Below is a small trained network, with its code and all its weights. Each question gives an input and a class and asks what happens when units are switched off, that is, made to give their printed mean instead of their output.

import numpy as np


def w(rows, s, z=0):
    codes = np.array(rows[::2]) - 128.0
    scale = np.full(codes.shape[1], s)
    scale[-1] = z or s
    return codes * scale


def f(y):
    return y / 2 * (1 + np.tanh(0.7978845608 * (y + 0.044715 * y**3)))


def log_softmax(a):
    a = a - a.max(-1, keepdims=True)
    return a - np.log(np.exp(a).sum(-1, keepdims=True))


def net(x, mask):
    res = np.array(x, float).reshape(1, 6) / 4 @ E
    y = f(res @ A[0][:, :-1].T + A[0][:, -1])
    res = res + np.where(mask, y, B[0][:, -1]) @ B[0][:, :-1]
    return log_softmax(res[-1] @ U[:, :-1].T + U[:, -1])


A, B = {}, {}
E = w([
[130,129,122],'x0',
[129,126,131],'x1',
[138,2,50],'x2',
[128,129,126],'x3',
[6,182,42],'x4',
[127,128,125],'x5',
],0.0061)
A[0] = w([
[209,107,170,99],'N1',
[154,148,99,223],'N2',
[205,106,175,113],'N3',
[43,131,131,63],'N4',
[112,217,211,69],'N5',
[182,77,222,111],'N6',
[112,199,180,198],'N7',
[255,138,152,130],'N8',
[132,176,153,197],'N9',
[137,219,175,115],'N10',
[185,82,207,102],'N11',
[41,151,78,101],'N12',
[136,35,60,115],'N13',
[27,135,93,87],'N14',
[123,10,63,83],'N15',
[221,111,186,102],'N16',
[136,205,166,60],'N17',
[209,107,160,96],'N18',
[160,42,28,82],'N19',
[142,153,105,253],'N20',
[165,175,105,187],'N21',
[155,39,38,109],'N22',
],0.008,0.0069)
B[0] = w([
[59,170,89,152],'N1',
[198,74,94,216],'N2',
[72,197,68,159],'N3',
[35,173,122,124],'N4',
[66,114,203,157],'N5',
[103,170,96,172],'N6',
[155,89,140,217],'N7',
[101,151,78,181],'N8',
[171,83,133,197],'N9',
[104,94,172,166],'N10',
[76,161,94,161],'N11',
[87,200,65,171],'N12',
[118,122,168,179],'N13',
[75,204,99,161],'N14',
[93,129,185,175],'N15',
[96,158,98,167],'N16',
[2,146,222,130],'N17',
[75,192,107,147],'N18',
[65,137,206,170],'N19',
[189,102,89,254],'N20',
[181,101,131,179],'N21',
[108,124,201,183],'N22',
],0.0083,0.0056)
U = w([
[76,200,58,51],'0',
[158,93,128,255],'1',
[98,103,247,34],'2',
[162,102,119,174],'3',
[167,106,114,119],'4',
],0.012,0.004)

Each question gives the input, the list of numbers given to net, and the class t.
The units are the neurons (one row each of A and B). Each row of codes is followed by its name. A weight is (code - 128) times the scale printed after its matrix; where a second scale follows, it is the last column's (A, B and U).
mask holds one flag per neuron, in row order. A switched-off neuron (its flag False) gives its mean, the last column of its row in B, instead of its output. The means were averaged over made-up inputs and are rounded, as every weight is.
A unit's drop is (log p(t) with every unit on - log p(t) with that unit switched off) / (log p(t) with every unit on - log p(t) with every unit switched off).
The circuit of an input: a set's keep is (log p(t) with only the set's units on - log p(t) with every unit switched off) / (log p(t) with every unit on - log p(t) with every unit switched off). Starting from the 12 units with the biggest drops (on a tie, the unit counted first), units are removed one at a time, each time the one whose removal leaves the highest keep (on an exact tie, the one counted first), for as long as the keep stays at least 0.8.
units of the circuit, in order: the units of the circuit, biggest drop first
k most important neurons: the k neurons with the biggest drops, biggest first
drop of u: that unit's drop, to one decimal
input [-7,1,-8,5,6,5], class 2: units of the circuit, in order -> [N5; N10]
input [7,-6,-8,7,5,0], class 2: 3 most important neurons -> [N5; N17; N10]
input [7,-1,-7,8,6,-1], class 3: units of the circuit, in order -> [N7; N9]
input [-3,-6,-8,2,5,2], class 2: units of the circuit, in order -> [N5; N10]
input [-4,-5,6,3,-2,4], class 2: units of the circuit, in order -> [N19; N22; N15]
input [6,8,8,5,5,2], class 2: units of the circuit, in order -> [N19; N22; N15]
input [4,-2,6,1,4,-4], class 2: 4 most important neurons -> [N19; N22; N15; N13]
input [3,-4,-8,-5,7,6], class 2: 2 most important neurons -> [N5; N10]
input [3,-1,7,2,4,4], class 2: 4 most important neurons -> [N19; N22; N15; N13]
input [-2,-5,-3,3,-5,3], class 0: most important neuron -> [N3]
input [0,3,-6,-2,4,0], class 2: 3 most important neurons -> [N5; N17; N10]
input [-8,0,-2,-6,-8,0], class 0: drop of N2 -> 0.0
input [-8,-4,8,-7,-8,7], class 0: drop of N3 -> 0.2
input [-1,8,-1,-1,-7,7], class 0: drop of N3 -> 0.1
input [0,-1,8,7,-4,6], class 2: most important neuron -> [N19]
